Below are the code and all the weights of a small trained network. Each question names an input and a class and asks about switching units off, where a switched-off unit gives its printed mean instead of its output.

import numpy as np


def w(rows, s, z=0):
    codes = np.array(rows[::2]) - 128.0
    scale = np.full(codes.shape[1], s)
    scale[-1] = z or s
    return codes * scale


def f(y):
    return y / 2 * (1 + np.tanh(0.7978845608 * (y + 0.044715 * y**3)))


def log_softmax(a):
    a = a - a.max(-1, keepdims=True)
    return a - np.log(np.exp(a).sum(-1, keepdims=True))


def net(x, mask):
    res = np.array(x, float).reshape(1, 6) / 4 @ E
    y = f(res @ A[0][:, :-1].T + A[0][:, -1])
    res = res + np.where(mask, y, B[0][:, -1]) @ B[0][:, :-1]
    return log_softmax(res[-1] @ U[:, :-1].T + U[:, -1])


A, B = {}, {}
E = w([
[196,1,168],'x0',
[169,164,28],'x1',
[189,207,172],'x2',
[45,54,68],'x3',
[174,82,104],'x4',
[154,125,103],'x5',
],0.0079)
A[0] = w([
[113,90,205,188],'neuron 0',
[88,86,194,186],'neuron 1',
[206,109,63,179],'neuron 2',
[5,133,167,254],'neuron 3',
[145,163,182,57],'neuron 4',
[65,60,79,95],'neuron 5',
[127,154,62,152],'neuron 6',
[161,218,128,127],'neuron 7',
[64,223,136,69],'neuron 8',
[49,59,181,125],'neuron 9',
[165,52,37,214],'neuron 10',
[128,175,37,174],'neuron 11',
[79,244,138,100],'neuron 12',
[246,150,234,38],'neuron 13',
[133,71,147,240],'neuron 14',
[111,98,143,171],'neuron 15',
[119,35,157,110],'neuron 16',
[254,123,148,157],'neuron 17',
[54,103,61,75],'neuron 18',
],0.0094,0.0059)
B[0] = w([
[69,185,182,197],'neuron 0',
[75,217,155,196],'neuron 1',
[80,39,134,190],'neuron 2',
[99,235,91,255],'neuron 3',
[171,123,178,140],'neuron 4',
[106,149,88,192],'neuron 5',
[129,79,67,172],'neuron 6',
[191,78,139,193],'neuron 7',
[185,175,76,187],'neuron 8',
[124,190,99,197],'neuron 9',
[41,102,83,240],'neuron 10',
[148,77,67,207],'neuron 11',
[236,147,91,211],'neuron 12',
[118,100,214,201],'neuron 13',
[2,180,129,218],'neuron 14',
[70,160,123,162],'neuron 15',
[139,175,113,192],'neuron 16',
[88,40,213,204],'neuron 17',
[154,166,98,177],'neuron 18',
],0.0085,0.0077)
U = w([
[243,170,76,83],'0',
[37,105,77,253],'1',
[47,104,42,58],'2',
[129,46,255,53],'3',
[37,103,101,207],'4',
[159,12,79,166],'5',
[50,182,127,81],'6',
[67,147,142,99],'7',
],0.0089,0.0072)

Each question gives the input, the list of numbers given to net, and the class t.
The units are the neurons (one row each of A and B). Each row of codes is followed by its name. A weight is (code - 128) times the scale printed after its matrix; where a second scale follows, it is the last column's (A, B and U).
mask holds one flag per neuron, in row order. A switched-off neuron (its flag False) gives its mean, the last column of its row in B, instead of its output. The means were averaged over made-up inputs and are rounded, as every weight is.
A unit's drop is (log p(t) with every unit on - log p(t) with that unit switched off) / (log p(t) with every unit on - log p(t) with every unit switched off).
The circuit of an input: a set's keep is (log p(t) with only the set's units on - log p(t) with every unit switched off) / (log p(t) with every unit on - log p(t) with every unit switched off). Starting from the 12 units with the biggest drops (on a tie, the unit counted first), units are removed one at a time, each time the one whose removal leaves the highest keep (on an exact tie, the one counted first), for as long as the keep stays at least 0.8.
units of the circuit, in order: the units of the circuit, biggest drop first
top k neurons: the k neurons with the biggest drops, biggest first
drop when u is switched off: that unit's drop, to one decimal
input [0,-6,0,-6,0,-6], class 3: units of the circuit, in order -> (neuron 13; neuron 10)
input [5,6,3,-1,2,6], class 5: units of the circuit, in order -> (neuron 3; neuron 2)
input [8,0,-5,-8,4,0], class 3: units of the circuit, in order -> (neuron 17)
input [-6,6,4,3,6,-3], class 0: units of the circuit, in order -> (neuron 12; neuron 14)
input [7,-3,1,-3,6,-6], class 3: top 2 neurons -> (neuron 17; neuron 13)
input [8,3,1,1,8,-6], class 4: top 2 neurons -> (neuron 10; neuron 14)
input [-5,-4,3,-8,3,-1], class 3: top 2 neurons -> (neuron 13; neuron 17)
input [0,4,4,-4,-7,4], class 5: top 2 neurons -> (neuron 3; neuron 17)
input [-6,6,3,-5,7,-8], class 0: top 2 neurons -> (neuron 12; neuron 10)
input [-3,7,6,6,-6,6], class 5: drop when neuron 3 is switched off -> 0.1
input [-6,-7,1,-2,5,-3], class 0: drop when neuron 14 is switched off -> 0.2
input [-1,-2,-7,8,-6,-6], class 6: drop when neuron 3 is switched off -> 0.2
